Below are the code and all the weights of a small trained network. Each question names an input and a class and asks about switching units off, where a switched-off unit gives its printed mean instead of its output.

import numpy as np


def w(rows, s, z=0):
    codes = np.array(rows[::2]) - 128.0
    scale = np.full(codes.shape[1], s)
    scale[-1] = z or s
    return codes * scale


def norm(h):
    return h / np.sqrt((h * h).mean(-1, keepdims=True) + 1e-5)


def f(y):
    return np.maximum(y, 0)


def log_softmax(a):
    a = a - a.max(-1, keepdims=True)
    return a - np.log(np.exp(a).sum(-1, keepdims=True))


def net(x, mask):
    res = np.array(x, float).reshape(1, 4) / 4 @ E
    u = 0
    for l in range(2):
        y = f(norm(res) @ A[l][:, :-1].T + A[l][:, -1])
        res = res + np.where(mask[u : u + 15], y, B[l][:, -1]) @ B[l][:, :-1]
        u += 15
    return log_softmax(norm(res)[-1] @ U[:, :-1].T + U[:, -1])


A, B = {}, {}
E = w([
[138,134,121,6,113,138,129],'x0',
[145,1,129,122,121,121,129],'x1',
[126,128,134,129,123,128,128],'x2',
[128,128,130,128,131,137,126],'x3',
],0.0083)
A[0] = w([
[121,91,122,240,126,136,99,61],'L0N0',
[118,141,124,134,126,127,148,85],'L0N1',
[148,163,128,127,120,161,126,101],'L0N2',
[153,142,95,151,180,143,131,30],'L0N3',
[93,184,152,233,108,164,135,26],'L0N4',
[159,205,127,172,139,106,113,37],'L0N5',
[165,157,133,108,134,107,127,72],'L0N6',
[101,118,124,140,120,129,117,84],'L0N7',
[138,130,117,132,118,148,151,68],'L0N8',
[129,190,78,158,150,108,145,16],'L0N9',
[115,143,111,148,132,150,133,63],'L0N10',
[121,111,123,105,131,122,108,67],'L0N11',
[141,145,161,170,148,127,105,5],'L0N12',
[116,255,131,104,125,134,118,56],'L0N13',
[152,104,134,188,140,107,179,66],'L0N14',
],0.013,0.002)
B[0] = w([
[188,170,230,219,248,81,188,251],'L0N0',
[109,124,124,113,150,115,94,141],'L0N1',
[156,153,145,149,135,163,129,161],'L0N2',
[45,111,136,114,69,134,105,149],'L0N3',
[85,67,58,11,6,101,80,247],'L0N4',
[134,93,139,43,54,109,78,210],'L0N5',
[75,139,196,137,91,144,184,152],'L0N6',
[146,121,125,150,141,112,138,140],'L0N7',
[109,125,145,131,103,132,143,128],'L0N8',
[151,113,153,71,104,89,40,192],'L0N9',
[150,102,131,143,98,169,102,150],'L0N10',
[126,109,153,68,153,82,167,151],'L0N11',
[37,105,43,136,27,162,105,168],'L0N12',
[128,173,141,225,226,147,211,254],'L0N13',
[104,143,125,228,178,127,115,197],'L0N14',
],0.013,0.01)
A[1] = w([
[130,112,109,129,97,142,129,95],'L1N0',
[120,146,119,125,138,149,156,48],'L1N1',
[107,106,119,94,84,129,149,122],'L1N2',
[113,123,101,117,100,142,73,141],'L1N3',
[129,111,94,144,104,171,113,61],'L1N4',
[127,126,126,118,123,124,131,121],'L1N5',
[147,155,126,140,142,155,135,68],'L1N6',
[161,125,113,143,105,80,96,48],'L1N7',
[110,183,88,163,144,201,163,27],'L1N8',
[146,170,125,125,123,155,155,74],'L1N9',
[116,72,101,73,41,111,48,48],'L1N10',
[135,186,105,126,155,139,121,7],'L1N11',
[129,109,63,117,86,149,84,72],'L1N12',
[110,90,121,104,62,131,75,59],'L1N13',
[164,4,109,26,111,158,122,88],'L1N14',
],0.018,0.002)
B[1] = w([
[128,144,160,117,147,96,124,142],'L1N0',
[97,186,122,129,106,162,152,143],'L1N1',
[154,102,116,149,152,86,88,183],'L1N2',
[166,158,114,125,136,91,111,167],'L1N3',
[151,104,137,135,176,92,118,133],'L1N4',
[133,124,126,137,131,118,128,139],'L1N5',
[68,97,85,148,77,99,111,149],'L1N6',
[167,150,119,92,171,191,159,152],'L1N7',
[45,111,110,40,119,164,148,162],'L1N8',
[75,132,86,117,165,160,142,147],'L1N9',
[128,211,112,66,141,67,64,254],'L1N10',
[113,105,117,105,118,152,175,143],'L1N11',
[148,189,146,132,179,85,93,165],'L1N12',
[152,203,94,107,138,117,109,205],'L1N13',
[176,6,144,155,27,225,153,241],'L1N14',
],0.023,0.016)
U = w([
[160,210,102,76,128,72,59,244],'0',
[136,118,178,247,200,87,162,110],'1',
[18,151,98,86,136,181,196,63],'2',
[183,32,133,136,45,188,130,76],'3',
],0.013,0.0011)

Each question gives the input, the list of numbers given to net, and the class t.
The units are the neurons (one row each of A and B). Each row of codes is followed by its name. A weight is (code - 128) times the scale printed after its matrix; where a second scale follows, it is the last column's (A, B and U).
mask holds one flag per neuron, layer by layer. A switched-off neuron (its flag False) gives its mean, the last column of its row in B, instead of its output. The means were averaged over made-up inputs and are rounded, as every weight is.
A unit's drop is (log p(t) with every unit on - log p(t) with that unit switched off) / (log p(t) with every unit on - log p(t) with every unit switched off).
The circuit of an input: a set's keep is (log p(t) with only the set's units on - log p(t) with every unit switched off) / (log p(t) with every unit on - log p(t) with every unit switched off). Starting from the 12 units with the biggest drops (on a tie, the unit counted first), units are removed one at a time, each time the one whose removal leaves the highest keep (on an exact tie, the one counted first), for as long as the keep stays at least 0.8.
units of the circuit, in order: the units of the circuit, biggest drop first
k most important neurons: the k neurons with the biggest drops, biggest first
top k neurons in layer l: the k neurons of layer l with the biggest drops, biggest first
drop of u: that unit's drop, to one decimal
input [2,3,-4,5], class 3: 3 most important neurons -> (L0N13 L0N0 L0N4)
input [-3,1,-2,-1], class 1: units of the circuit, in order -> (L0N0)
input [0,8,-5,6], class 1: top 2 neurons in layer 0 -> (L0N4 L0N5)
input [0,1,2,-1], class 1: top 2 neurons in layer 0 -> (L0N4 L0N13)
input [7,1,3,7], class 3: top 2 neurons in layer 0 -> (L0N13 L0N0)
input [8,7,5,-5], class 3: 2 most important neurons -> (L1N14 L0N4)
input [7,1,0,4], class 3: 3 most important neurons -> (L0N13 L0N0 L0N4)
input [1,6,8,-5], class 3: 2 most important neurons -> (L0N0 L0N13)
input [3,4,-4,-2], class 3: 4 most important neurons -> (L0N13 L0N0 L1N14 L0N4)
input [6,5,-5,5], class 3: 2 most important neurons -> (L1N14 L0N4)
input [4,1,-1,5], class 3: top 3 neurons in layer 0 -> (L0N13 L0N0 L0N4)
input [6,4,-2,-2], class 3: 2 most important neurons -> (L1N14 L0N4)
input [-2,6,8,1], class 1: 2 most important neurons -> (L1N14 L1N10)
input [-4,1,2,5], class 1: most important neuron -> (L0N0)
input [1,-7,6,4], class 2: drop of L1N2 -> 0.0
input [1,-6,-4,-7], class 2: drop of L1N14 -> 0.1
input [1,-3,-1,-7], class 2: drop of L0N13 -> 1.1
